Below are the code and all the weights of a small trained network. Each question names an input and a class and asks about switching units off, where a switched-off unit gives its printed mean instead of its output.

import numpy as np


def w(rows, s, z=0):
    codes = np.array(rows[::2]) - 128.0
    scale = np.full(codes.shape[1], s)
    scale[-1] = z or s
    return codes * scale


def f(y):
    return np.maximum(y, 0)


def log_softmax(a):
    a = a - a.max(-1, keepdims=True)
    return a - np.log(np.exp(a).sum(-1, keepdims=True))


def net(x, mask):
    res = np.array(x, float).reshape(1, 5) / 4 @ E
    y = f(res @ A[0][:, :-1].T + A[0][:, -1])
    res = res + np.where(mask, y, B[0][:, -1]) @ B[0][:, :-1]
    return log_softmax(res[-1] @ U[:, :-1].T + U[:, -1])


A, B = {}, {}
E = w([
[155,157,118,247,114],'x0',
[93,204,128,109,42],'x1',
[84,102,246,158,88],'x2',
[128,127,129,127,125],'x3',
[131,126,127,128,125],'x4',
],0.013)
A[0] = w([
[93,130,202,189,58,154],'n0',
[159,124,115,191,143,164],'n1',
[161,94,79,71,178,222],'n2',
[148,173,65,129,132,239],'n3',
[97,92,216,142,118,210],'n4',
[109,96,205,136,116,204],'n5',
[143,165,128,245,99,206],'n6',
[154,59,139,150,191,255],'n7',
[87,142,137,71,116,189],'n8',
[153,74,105,83,186,242],'n9',
[128,83,161,124,153,141],'n10',
[90,220,115,101,36,236],'n11',
[184,125,101,178,165,202],'n12',
[96,119,151,66,127,210],'n13',
[140,99,112,58,164,237],'n14',
],0.012,0.0047)
B[0] = w([
[87,183,255,107,178,242],'n0',
[156,69,123,219,182,186],'n1',
[41,180,124,77,168,211],'n2',
[195,155,20,177,170,204],'n3',
[97,75,204,118,59,230],'n4',
[106,72,198,111,67,216],'n5',
[124,183,163,230,227,243],'n6',
[9,57,147,215,123,219],'n7',
[183,110,122,11,85,186],'n8',
[6,170,121,90,142,209],'n9',
[59,83,127,153,62,171],'n10',
[207,238,101,41,124,254],'n11',
[116,97,118,215,208,199],'n12',
[165,94,121,36,72,192],'n13',
[39,185,127,37,128,202],'n14',
],0.0075,0.014)
U = w([
[65,212,168,113,188,194],'0',
[192,161,38,63,107,112],'1',
[83,25,129,123,46,93],'2',
[209,109,169,69,59,128],'3',
[142,60,52,193,195,201],'4',
[255,197,65,175,148,102],'5',
[137,49,182,198,140,3],'6',
],0.0084,0.002)

Each question gives the input, the list of numbers given to net, and the class t.
The units are the neurons (one row each of A and B). Each row of codes is followed by its name. A weight is (code - 128) times the scale printed after its matrix; where a second scale follows, it is the last column's (A, B and U).
mask holds one flag per neuron, in row order. A switched-off neuron (its flag False) gives its mean, the last column of its row in B, instead of its output. The means were averaged over made-up inputs and are rounded, as every weight is.
A unit's drop is (log p(t) with every unit on - log p(t) with that unit switched off) / (log p(t) with every unit on - log p(t) with every unit switched off).
The circuit of an input: a set's keep is (log p(t) with only the set's units on - log p(t) with every unit switched off) / (log p(t) with every unit on - log p(t) with every unit switched off). Starting from the 12 units with the biggest drops (on a tie, the unit counted first), units are removed one at a time, each time the one whose removal leaves the highest keep (on an exact tie, the one counted first), for as long as the keep stays at least 0.8.
circuit, biggest first: the units of the circuit, biggest drop first
top k neurons: the k neurons with the biggest drops, biggest first
drop when u is switched off: that unit's drop, to one decimal
input [0,-2,8,-8,4], class 2: circuit, biggest first	(n4, n5)
input [-1,-5,1,-3,-5], class 2: circuit, biggest first	(n6, n0)
input [1,0,-1,0,-8], class 4: circuit, biggest first	(n0, n11, n14)
input [-1,1,8,1,1], class 3: top neuron	(n7)
input [1,-3,-7,-8,-6], class 4: top 4 neurons	(n0, n3, n11, n12)
input [-1,1,8,0,6], class 3: top 2 neurons	(n7, n0)
input [-7,1,-5,3,0], class 1: top 2 neurons	(n0, n6)
input [4,-3,7,-3,6], class 6: drop when n10 is switched off	0.0
input [0,-8,1,-1,-7], class 2: drop when n7 is switched off	0.2
input [8,8,-5,7,-6], class 5: drop when n4 is switched off	0.0
